Here is a tiny trained network, its code and every weight. The questions are about switching its units off for an input and a target symbol, where a switched-off unit gives its printed mean instead of its output.

import numpy as np


def w(rows, s, z=0):
    codes = np.array(rows[::2]) - 128.0
    scale = np.full(codes.shape[1], s)
    scale[-1] = z or s
    return codes * scale


def norm(h):
    return h / np.sqrt((h * h).mean(-1, keepdims=True) + 1e-5)


def f(y):
    return y / 2 * (1 + np.tanh(0.7978845608 * (y + 0.044715 * y**3)))


def softmax(a):
    e = np.exp(a - a.max(-1, keepdims=True))
    return e / e.sum(-1, keepdims=True)


def log_softmax(a):
    a = a - a.max(-1, keepdims=True)
    return a - np.log(np.exp(a).sum(-1, keepdims=True))


def net(x, mask):
    ids = ['βγμσφψ'.index(c) for c in x.split()]
    T = len(ids)
    res = E[ids] + P[:T]
    u = 0
    for l in range(2):
        r = norm(res)
        for j in range(2):
            rows = slice(4 * j, 4 * j + 4)
            q, k, v = (r @ M[l][rows].T for M in (Q, K, V))
            z = softmax(np.where(np.tri(T) > 0, q @ k.T / 4**0.5, -1e9)) @ v
            o = O[l][rows]
            res = res + np.where(mask[u + j], z, o[:, -1]) @ o[:, :-1]
        u += 2
        y = f(norm(res) @ A[l][:, :-1].T + A[l][:, -1])
        res = res + np.where(mask[u : u + 12], y, B[l][:, -1]) @ B[l][:, :-1]
        u += 12
    return log_softmax(norm(res)[-1] @ U[:, :-1].T + U[:, -1])


Q, K, V, O, A, B = {}, {}, {}, {}, {}, {}
E = w([
[122,161,67,76,146,107],'β',
[177,155,64,114,138,127],'γ',
[127,123,158,41,140,124],'μ',
[113,197,125,190,122,115],'σ',
[122,94,250,183,125,195],'φ',
[31,97,94,121,124,143],'ψ',
],0.0022)
P = w([
[132,184,167,116,218,187],'0',
[81,137,110,110,163,182],'1',
[95,143,140,104,174,98],'2',
[185,178,157,78,61,164],'3',
[121,97,75,133,134,145],'4',
[112,109,120,127,119,63],'5',
[204,136,139,102,4,115],'6',
[139,73,52,142,117,111],'7',
],0.0021)
Q[0] = w([
[184,168,107,116,107,99],'0.h1',
[76,81,91,164,198,139],'0.h1',
[207,164,111,148,131,134],'0.h1',
[150,169,178,72,23,107],'0.h1',
[107,132,166,198,154,184],'0.h2',
[235,127,142,96,10,126],'0.h2',
[226,171,142,162,1,136],'0.h2',
[107,187,66,241,145,91],'0.h2',
],0.0083)
K[0] = w([
[130,106,64,142,103,87],'0.h1',
[151,170,157,78,178,154],'0.h1',
[97,90,62,118,160,91],'0.h1',
[110,90,120,184,48,109],'0.h1',
[120,161,177,196,131,155],'0.h2',
[125,3,104,131,70,109],'0.h2',
[112,59,107,192,71,113],'0.h2',
[129,254,86,222,119,110],'0.h2',
],0.0069)
V[0] = w([
[62,146,97,194,152,149],'0.h1',
[169,202,93,111,74,71],'0.h1',
[124,90,75,42,131,116],'0.h1',
[108,91,114,127,147,146],'0.h1',
[154,146,253,123,111,143],'0.h2',
[164,117,29,68,54,60],'0.h2',
[171,171,190,108,102,134],'0.h2',
[173,152,168,130,131,195],'0.h2',
],0.0023)
O[0] = w([
[107,213,136,221,127,154,228],'0.h1',
[196,113,132,136,253,148,58],'0.h1',
[113,40,123,105,126,187,196],'0.h1',
[114,111,130,146,94,140,149],'0.h1',
[224,120,52,150,115,75,104],'0.h2',
[108,234,173,119,246,176,2],'0.h2',
[194,132,111,125,161,86,135],'0.h2',
[160,120,134,121,93,66,165],'0.h2',
],0.0022,0.00065)
A[0] = w([
[169,89,180,115,72,140,114],'0.n1',
[113,135,107,215,85,84,74],'0.n2',
[224,141,146,178,91,68,6],'0.n3',
[208,197,141,120,144,148,19],'0.n4',
[85,54,152,149,112,117,89],'0.n5',
[187,114,125,79,144,122,92],'0.n6',
[101,121,109,132,137,66,110],'0.n7',
[116,124,124,146,131,143,80],'0.n8',
[182,92,184,133,91,84,38],'0.n9',
[100,123,253,151,159,211,113],'0.n10',
[180,58,72,149,98,184,143],'0.n11',
[114,139,106,152,139,161,81],'0.n12',
],0.0045,0.002)
B[0] = w([
[116,108,60,153,188,167,201],'0.n1',
[136,72,145,74,215,180,207],'0.n2',
[100,113,102,5,136,68,49],'0.n3',
[89,77,222,122,155,93,93],'0.n4',
[153,164,162,105,178,62,123],'0.n5',
[149,84,117,202,159,149,212],'0.n6',
[105,143,169,164,100,163,162],'0.n7',
[133,118,114,86,140,108,24],'0.n8',
[130,110,49,103,176,74,2],'0.n9',
[113,225,77,86,29,101,151],'0.n10',
[101,221,145,181,134,149,236],'0.n11',
[144,104,99,71,107,110,80],'0.n12',
],0.003,0.00043)
Q[1] = w([
[123,190,132,149,108,211],'1.h1',
[125,188,138,171,113,185],'1.h1',
[69,104,120,122,109,38],'1.h1',
[244,49,115,145,219,58],'1.h1',
[67,60,104,122,89,61],'1.h2',
[152,97,110,160,140,223],'1.h2',
[43,2,61,130,65,76],'1.h2',
[125,102,95,159,122,231],'1.h2',
],0.0038)
K[1] = w([
[168,128,170,80,131,112],'1.h1',
[189,111,163,81,127,121],'1.h1',
[59,74,96,157,92,145],'1.h1',
[156,172,35,254,161,161],'1.h1',
[191,113,200,117,96,90],'1.h2',
[111,171,85,100,82,199],'1.h2',
[228,124,209,96,54,118],'1.h2',
[144,187,63,103,66,206],'1.h2',
],0.0045)
V[1] = w([
[79,22,195,51,144,67],'1.h1',
[45,100,132,135,127,208],'1.h1',
[249,149,139,69,80,190],'1.h1',
[140,106,154,94,108,148],'1.h1',
[50,143,88,148,72,203],'1.h2',
[102,158,186,117,170,141],'1.h2',
[189,183,89,132,178,140],'1.h2',
[88,149,83,126,115,181],'1.h2',
],0.0018)
O[1] = w([
[136,92,230,65,64,157,128],'1.h1',
[116,157,161,254,90,113,203],'1.h1',
[101,207,133,62,197,82,143],'1.h1',
[120,149,160,112,130,119,149],'1.h1',
[124,57,135,88,215,95,250],'1.h2',
[135,100,79,113,82,77,170],'1.h2',
[140,88,184,130,74,127,108],'1.h2',
[122,73,142,119,166,103,207],'1.h2',
],0.0019,0.0011)
A[1] = w([
[108,93,168,92,140,163,105],'1.n1',
[170,121,111,69,121,182,134],'1.n2',
[45,119,127,109,121,118,108],'1.n3',
[99,11,130,151,109,107,47],'1.n4',
[133,118,93,203,164,58,117],'1.n5',
[172,181,216,45,85,50,7],'1.n6',
[179,158,134,180,134,180,87],'1.n7',
[178,4,103,122,199,235,44],'1.n8',
[184,101,21,81,59,44,7],'1.n9',
[144,236,69,98,205,155,69],'1.n10',
[137,22,136,131,215,57,110],'1.n11',
[100,235,57,181,24,220,56],'1.n12',
],0.0032,0.0021)
B[1] = w([
[126,148,119,168,150,94,150],'1.n1',
[63,152,130,174,106,147,171],'1.n2',
[213,143,86,130,116,129,180],'1.n3',
[164,83,194,82,143,49,90],'1.n4',
[52,114,140,120,110,179,125],'1.n5',
[137,62,61,111,218,93,138],'1.n6',
[78,164,128,86,139,90,105],'1.n7',
[40,57,55,163,114,146,181],'1.n8',
[130,207,132,233,102,100,71],'1.n9',
[139,41,153,128,53,88,142],'1.n10',
[85,169,102,43,113,122,161],'1.n11',
[198,158,119,2,140,188,253],'1.n12',
],0.0032,0.0012)
U = w([
[185,189,111,28,79,201,232],'β',
[38,41,62,164,126,180,151],'γ',
[179,97,107,70,251,37,106],'μ',
[79,208,254,183,183,150,44],'σ',
[156,217,74,226,66,51,151],'φ',
[157,50,227,118,38,76,10],'ψ',
],0.0064,0.0013)

Each question gives the input, a string of symbols that net reads in full, and the target symbol t.
The units are the heads (4 rows each of Q, K, V and O) and the neurons (one row each of A and B). Each row of codes is followed by its name. A weight is (code - 128) times the scale printed after its matrix; where a second scale follows, it is the last column's (O, A, B and U).
mask holds one flag per unit, layer by layer, with each layer's heads first. A switched-off unit (its flag False) gives its mean, the last column of its rows in O or B, instead of its output. The means were averaged over made-up inputs and are rounded, as every weight is.
A unit's drop is (log p(t) with every unit on - log p(t) with that unit switched off) / (log p(t) with every unit on - log p(t) with every unit switched off).
The circuit of an input: a set's keep is (log p(t) with only the set's units on - log p(t) with every unit switched off) / (log p(t) with every unit on - log p(t) with every unit switched off). Starting from the 12 units with the biggest drops (on a tie, the unit counted first), units are removed one at a time, each time the one whose removal leaves the highest keep (on an exact tie, the one counted first), for as long as the keep stays at least 0.8.
units of the circuit, in order: the units of the circuit, biggest drop first
most important unit: the unit with the biggest drop
top k neurons: the k neurons with the biggest drops, biggest first
top k neurons in layer l: the k neurons of layer l with the biggest drops, biggest first
heads that matter: for each layer, one digit per head in row order, 1 if its drop is at least 0.15 and else 0, layers parted by /
input ψ μ γ, target γ: heads that matter => 10 / 01
input μ μ μ β σ β β, target μ: heads that matter => 01 / 00
input ψ ψ γ μ ψ μ φ, target β: heads that matter => 00 / 00
input γ σ β, target β: most important unit => 0.n1
input μ μ σ σ μ γ, target γ: heads that matter => 11 / 00
input β ψ μ μ μ β, target ψ: heads that matter => 11 / 10
input μ φ β σ, target φ: heads that matter => 01 / 00
input μ μ σ μ φ μ, target φ: heads that matter => 11 / 01
input ψ σ μ ψ σ μ γ, target μ: units of the circuit, in order => 0.h2, 0.n4, 1.n6
input φ σ μ σ σ μ, target σ: top 2 neurons => 0.n6, 0.n10
input μ β γ γ μ μ β φ, target β: units of the circuit, in order => 0.n10, 1.n12
input γ μ σ φ ψ, target β: heads that matter => 01 / 01
input μ ψ μ μ σ μ μ, target μ: heads that matter => 11 / 00
input μ ψ σ ψ μ σ σ σ, target γ: units of the circuit, in order => 0.n2, 1.n8
input β γ β γ, target σ: heads that matter => 11 / 00
input σ μ μ β, target γ: top 2 neurons in layer 0 => 0.n6, 0.n10
input γ μ σ γ, target μ: heads that matter => 00 / 00
input μ γ φ μ γ σ σ σ, target γ: heads that matter => 00 / 00
input γ φ σ σ ψ, target β: heads that matter => 00 / 01
input β γ γ γ γ γ ψ σ, target β: units of the circuit, in order => 0.h2, 0.n10, 1.n12
input σ μ μ σ φ μ β, target φ: units of the circuit, in order => 1.n9
input β μ σ μ, target μ: most important unit => 0.n4
input μ γ σ β, target μ: heads that matter => 00 / 00
input ψ β β, target β: top 2 neurons in layer 1 => 1.n8, 1.n3
input β μ γ μ σ σ σ, target μ: top 3 neurons => 1.n6, 0.n3, 0.n4
input μ μ μ β, target γ: top 3 neurons => 0.n6, 0.n4, 0.n10
input μ σ φ φ σ μ, target σ: heads that matter => 01 / 11
input μ σ ψ, target ψ: most important unit => 0.h2
input γ σ φ ψ μ φ γ, target φ: top 2 neurons => 1.n9, 0.n3
input μ φ ψ, target ψ: top 2 neurons => 1.n4, 0.n7
